In the rows, 128 means zero.
Each row has two labels, one from each of two sets.
102 151 133 157 160 180 127 140 146 155 123 142  88 123 134 143 -> G/X
107 161 138 162 152 191 117 138 133 156 114 157 122 121 128 158 -> M/X
 58 155 133 139 135 163 127 145 125 159 104 142 123 130 139 162 -> M/W
 94 151 149 142 159 141 120 137 146 153 123 141 119 123 120 160 -> F/X
 76 162 105 141 133 169 126 142 135 149 115 134 125 126 129 159 -> M/X
 68 165 146 136 120 179 150 135 124 133 113 136 120 119 127 155 -> M/X
102 151 117 162 152 168 110 131 150 132 129 134 137 153 132 156 -> M/W
 69 145 114  88 143 133 126 142 114 145 124 138 127 123 133 127 -> F/S
119 122 148 138 158 130 157 128 136 156 121 136 117 134 127 163 -> F/W
 89 164 117 145 161 159 137 133 123 160  97 136 137 115 133 165 -> B/C
104 137 120 119 137 162 126 143 131 126 146 130 125 170 122 134 -> G/C
 74 140 134 129 132 164 124 137 114 155 118 133 120 119 135 155 -> G/T
 93 150 131 145 141 178 119 136 130 160 118 143 122 139 119 156 -> G/X
 88 158 146 139 151 176 123 138 139 172 113 135 113 130 152 175 -> G/W
 97 142  99 173 162 190 119 128 146 140 117 150 132 121 133 162 -> G/C
 74 162 136 123 128 162 125 126 111 155 110 139 130 131 130 148 -> G/S
 74 169 152 204 172 178 137 138 114 167 119 140 116 120 135 176 -> F/T
 72 160 121 156 131 162 128 162 112 145 114 152 128 124 137 156 -> G/C
 78 153 123 135 157 116 125 132 134 151 125 150 118 120 138 150 -> F/T
 97 156 125 164 149 199 111 131 127 187 109 148 126 132 133 150 -> G/X
 75 166 131 115 107 118 138 142 110 140  95 143 121 125 128 168 -> M/W
117 138 110 164 156 194  79 133 139 113 150 137 129 139 125 144 -> G/W
 81 143 121  51 145 154 126 133 133 151 138 134 121 141 138 140 -> M/T
 63 165 132 121 138 150 136 140 115 160 103 134 118 120 130 150 -> G/C
 89 153 133 135 158  88 140 145 132 155 115 129 113 126 140 164 -> F/T
 91 158 112 174 163 207  78 134 138 139 126 142 131 128 118 159 -> B/C

Each row has two labels, one from each of two sets.
102 155 151 117 139 136 135 119 151  96 124 125 116 142 122 108 -> L/H
101 114 124 134 134 100 126 101 147  83 135 126 128 138 131 143 -> Z/J
124 112 123 113 140 118 136 118 137  92 128 136 127 150 125 130 -> Z/J
108 130 133 115 144 121 143 114 158  82 111 125 119 159 143 108 -> Z/H
117 138 152 119 144 130 135 116 157  90 126 149 120 134 121 123 -> L/J
106 134 147 127 139 133 134 101 134  91 111 131 115 157 123 123 -> Z/J
110 121 140 123 157 129 125 104 156  84 113 124 120 155 136 102 -> Z/H
122 125 141 131 147 132 130 109 153  99 106 116 123 169 132 106 -> Z/H
113 125 173 118 141 113 128 110 164  79 110 121 107 157 140 124 -> Z/H
125 122 131 131 129 123 126 119 132  94 140 128 133 158 121 132 -> Z/J
138 141 153 141 148 124 126 109 132 101 125 124 124 157 128  98 -> Z/H
112 142 149 121 134 134 130 109 144 102 121 149 119 130 131 119 -> L/H
123 119 126 117 146 111 129 106 151  99 116 114 139 145 136 110 -> Z/H
119 133 132 122 141 136 125 113 142  94 119 109 125 154 130 123 -> Z/H
100 152 134 126 136 130 136 112 145 100 135 138 117 144 136 112 -> L/H
109 147 164 139 139 134 119 117 151 111 121 123 128 136 122 116 -> L/J
118 142 157 124 146 147 129 118 140  94 124 139 119 150 128 107 -> L/H
119 126 144 151 149 124 118 103 145  77 108 112 133 174 131 103 -> Z/H
108 135 148 122 151 119 127  96 168  87 116 135 131 169 140 104 -> Z/H
125 123 132 108 149 133 135 104 141  98 107 109 136 158 133 116 -> Z/H
109 144 150 130 142 143 127 117 134 104 128 125 112 133 123 130 -> L/H
117 152 153 125 144 144 119 105 144  99 133 130 120 145 128 110 -> L/H
115 122 138 121 131 128 130 111 136  82 107 112 115 153 127 109 -> Z/H
104 132 146  96 144 130 139 102 157  71  93 123 114 145 120 113 -> Z/H
101 137 110 125 135 115 158 104 138 113 136 132 114 157 145 138 -> Z/J
114 128 141 120 139 120 121 106 144  86  71 115 128 172 126 110 -> Z/H
107 142 150 127 145 120 132  95 184  96 109 131 128 153 158 105 -> Z/H
133 110 136 153 141 126 123 119 137  96 114 162 121 144 123 120 -> Z/J
119 140 156 128 143 125 127 115 144  97 127 120 119 147 122 102 -> L/H
111 143 144 129 139 132 124 117 142  99 126 115 121 131 130 115 -> L/H
108 139 146 119 145 125 125  99 147  69 124 118 125 170 124 111 -> Z/H
112 144 147 135 147 146 128 114 140 105 125 122 114 144 130 113 -> L/H

Each row has two labels, one from each of two sets.
133 123 108 126 121 115 116 139 111 128 120 122 132 120 122 122 -> Q150/Q455
116 119 134 111 125 121 115 136 129 133 127 129 126 124 127 126 -> Q612/Q213
128 116 102 122 122 115 102 135 115 127 124 127 132 128 122 121 -> Q150/Q455
120 112 133 130 128 132 129 120 134 131 131 122 129 132 134 133 -> Q150/Q213
128 123 113 121 127 124 115 131 121 134 120 130 125 134 121 110 -> Q612/Q455
109 130 125 128 127 113 126 131 140 126 119 116 121 120 140 121 -> Q150/Q213
115 118 122 127 121 119 124 142 141 132 122 112 125 121 134 123 -> Q150/Q213
109 131 125 124 144 118 128 130 145 132 123 119 127 114 134 135 -> Q150/Q132
145 120 121 143 131 140 150 132 112 132 131 134 138 144 125 130 -> Q612/Q455
130 128 113 138 131 127 133 136 115 130 122 122 133 126 128 131 -> Q150/Q455
139 125 114 130 130 134 133 126 103 125 130 132 131 137 122 134 -> Q150/Q455
110 124 126 128 123 121 120 131 152 136 124 115 123 118 139 121 -> Q150/Q213
110 128 124 117 122 121 121 140 144 137 116 121 129 114 131 114 -> Q150/Q132
120 108 139 120 124 120 119 144 153 142 126 126 129 125 129 125 -> Q612/Q213
115 120 125 115 131 118 113 136 152 135 123 120 126 122 125 114 -> Q612/Q213
136 124 111 115 124 122 107 139 129 136 125 135 134 130 115 112 -> Q612/Q455
139 131 109 151 130 137 147 133 119 125 130 126 132 131 132 138 -> Q150/Q144
125 124 105 121 122 131 109 134 117 129 126 120 134 125 124 126 -> Q150/Q144
110 126 115 129 123 125 123 130 138 128 124 115 129 120 134 125 -> Q150/Q213
110 130 128 125 129 119 104 134 147 132 121 117 125 111 136 125 -> Q150/Q213
137 115 111 113 123 118 102 141 120 129 122 144 127 124 117 115 -> Q612/Q455
118 100 127 130 129 125 132 143 141 134 126 119 127 122 138 135 -> Q150/Q213
134 116 119 121 125 123 108 137 123 133 127 129 133 128 119 135 -> Q612/Q144
134 123 117 119 121 122 108 141 144 139 125 129 135 123 116 115 -> Q612/Q144
 87 138  94  90 106  74  73 153 161 135 101 107 118  82 126  90 -> Q150/Q213
107 138 124 118 127 115 128 136 158 133 121 124 119 114 130 113 -> Q150/Q213
117 126 126 129 128 128 129 133 142 132 124 120 126 125 134 127 -> Q150/Q213
132 124 108 119 122 129 117 138 128 131 123 133 132 131 123 117 -> Q612/Q144
114 122 125 125 124 124 128 130 145 126 125 122 129 126 132 128 -> Q150/Q213
114 127 124 131 131 129 129 133 151 133 123 118 127 122 135 129 -> Q150/Q213
129 124 113 123 124 120 124 141 134 132 118 125 130 125 116 115 -> Q612/Q455
115 132 110 117 117 110 108 140 141 130 117 111 126 108 127 119 -> Q150/Q213
133 131 110 123 130 122 117 134 115 123 119 125 132 123 122 119 -> Q150/Q455
118 126 140 116 126 126 120 132 152 140 122 125 128 120 129 118 -> Q612/Q213
111 126 129 120 122 113 113 131 147 131 122 119 121 116 134 122 -> Q150/Q213
128 122 105 121 120 120 116 132 114 121 126 122 133 127 124 124 -> Q150/Q144
140 120 121 135 111 128 132 130 114 129 127 122 131 129 127 137 -> Q150/Q144
111 124 131 119 127 115 118 140 167 143 116 121 126 121 133 119 -> Q612/Q213
135 135 107 129 122 125 128 137 117 130 120 122 128 123 127 122 -> Q150/Q144
141 117 113 121 125 126 125 125 101 113 129 128 130 133 120 134 -> Q150/Q455
134 134 102 127 124 124 125 132 112 125 125 126 131 124 126 144 -> Q150/Q144
132 124 108 123 120 118 111 138 116 128 126 123 130 122 124 121 -> Q150/Q144

Each row has two labels, one from each of two sets.
134 125 116 128 120 129 106 133 113 119 154 124 121 152 135 129 -> <98>/N
134 127 109 134 130 119 124 128 118 122 140 138 124 126 124 137 -> <90>/R
135 126 103 132 133 114  99 137 127 153 148 137 106 138 124 123 -> <90>/R
129 120 112 123 120 128 118 164 106 152 142 120 111 146 129 128 -> <98>/N
133  98 133 122 126 128 141 126 108 131 128 121 112 125 128 119 -> <98>/E
138 115 126 130 138 109 139 138 121 175 149 119 126 160 138 131 -> <98>/E
120 104 138 126 114  92 147 162 101 138 124 119 120 131 137 134 -> <98>/E
134 122 117 106 129 133 110 131 115 118 131 125 126 127 140 121 -> <90>/N
142  96 134 126 149 108 123 107 120 145 143 127 127 138 132 123 -> <90>/E
132 145 116 133 119 129 134 145 132 124 134 122 123 130 140 115 -> <98>/N
130 119  97 122 111 123 114 142 111 126 143 123 117 132 130 112 -> <90>/R
123 113 130 119 119 136 138 132 107 116 129 132 123 120 141 125 -> <98>/E
124 123 120 122 124 134 121 141 120 124 111 125 114 127 121 136 -> <98>/N
136 124 137 122 108 152 124 162 119 109 123 121 113 115 128 121 -> <98>/N
123 119 113 129 120 134 135 140 125 130 135 133 109 129 129 127 -> <98>/R
144 131 102 121 129 133 104 143 117 119 138 125 133 122 128 121 -> <90>/R
128 122 129 135 134 126 124 133 131 122 136 120 117 131 125 117 -> <90>/E
130 118 123 134 138 117 137 128 120 146 143 128 110 143 119 121 -> <98>/E
122 119 116 120 105 143  99 166 105 119 121 124 116 128 130 143 -> <98>/N
125 103 147 122 115 144 126 127 108 128 123 105 105 122 136 128 -> <90>/E
128 111 134 123 119 124 140 131 105 126 137 120 122 134 144 125 -> <98>/E
143 123 110 131 132 120 117 139 119 146 148 130 138 132 131 131 -> <98>/N
143 134 108 135 130 123 110 132 119 128 162 133 131 139 143 126 -> <98>/N
124 114 131 118 114 137 125 156 107 125 124 125 122 113 131 132 -> <90>/N
135 139 107 138 131 125 108 139 118 128 141 122 128 138 145 133 -> <90>/N
127 125 124 131 124 134 139 160 115 138 140 128 123 143 130 141 -> <98>/N
144 137 125 132 132 111 116 165 112 149 133 114 122 137 112 130 -> <98>/N
126 118 120 120 113 135 126 170 114 143 131 123 121 146 124 126 -> <98>/N
137 129 115 126 134 129 116 130 122 133 136 136 118 118 120 117 -> <90>/R
145 113 105 135 145 106  95 124 110 144 161 133 121 156 131 125 -> <90>/R
131 126 103 138 126 118 120 164 109 146 144 122 116 141 129 129 -> <98>/N
143 114 127 138 130 133 142 120 120 117 146 135 137 117 154 112 -> <98>/E
125 109 124 128 114 126 122 164 106 138 126 120 109 136 126 137 -> <98>/N
118 112 149 124 124 137 123 148 112 128 123 108 106 127 122 110 -> <98>/E
136 116 111 129 135 126 130 154 126 157 141 127 120 147 117 117 -> <98>/N
137 133 113 126 127 126 122 151 119 134 139 126 129 133 135 125 -> <98>/N

Each row has two labels, one from each of two sets.
121 127 121 109 131 136 125 133 146 153 138 124 122 118 135 127 -> Q367/Q957
121 131 126 128 119 132 117 123 155 139 141 123 125 124 133 132 -> Q30/Q432
130 143 129 122 129 138 108 131 147 111 129 122 128 127 133 131 -> Q30/Q957
129 130 132 135 120 129 121 132 143 109 129 129 125 130 140 133 -> Q30/Q432
131 131 130 125 121 141 113 126 148 109 143 131 126 129 136 130 -> Q30/Q957
128 128 132 124 127 133 118 130 140 115 131 130 125 132 138 138 -> Q30/Q957
126 126 124 123 116 139 120 117 153 113 130 130 129 135 125 123 -> Q367/Q957
145 130 143 162 105 142 109 103 144  59 104 138 138 167 112 124 -> Q30/Q957
126 126 132 123 122 129 122 133 144 130 137 126 129 130 128 126 -> Q30/Q957
125 131 115 125 129 128 139 129 126 126 119 135 120 127 130 119 -> Q988/Q957
124 127 128 135 116 118 124 123 147 143 136 118 134 134 126 122 -> Q367/Q432
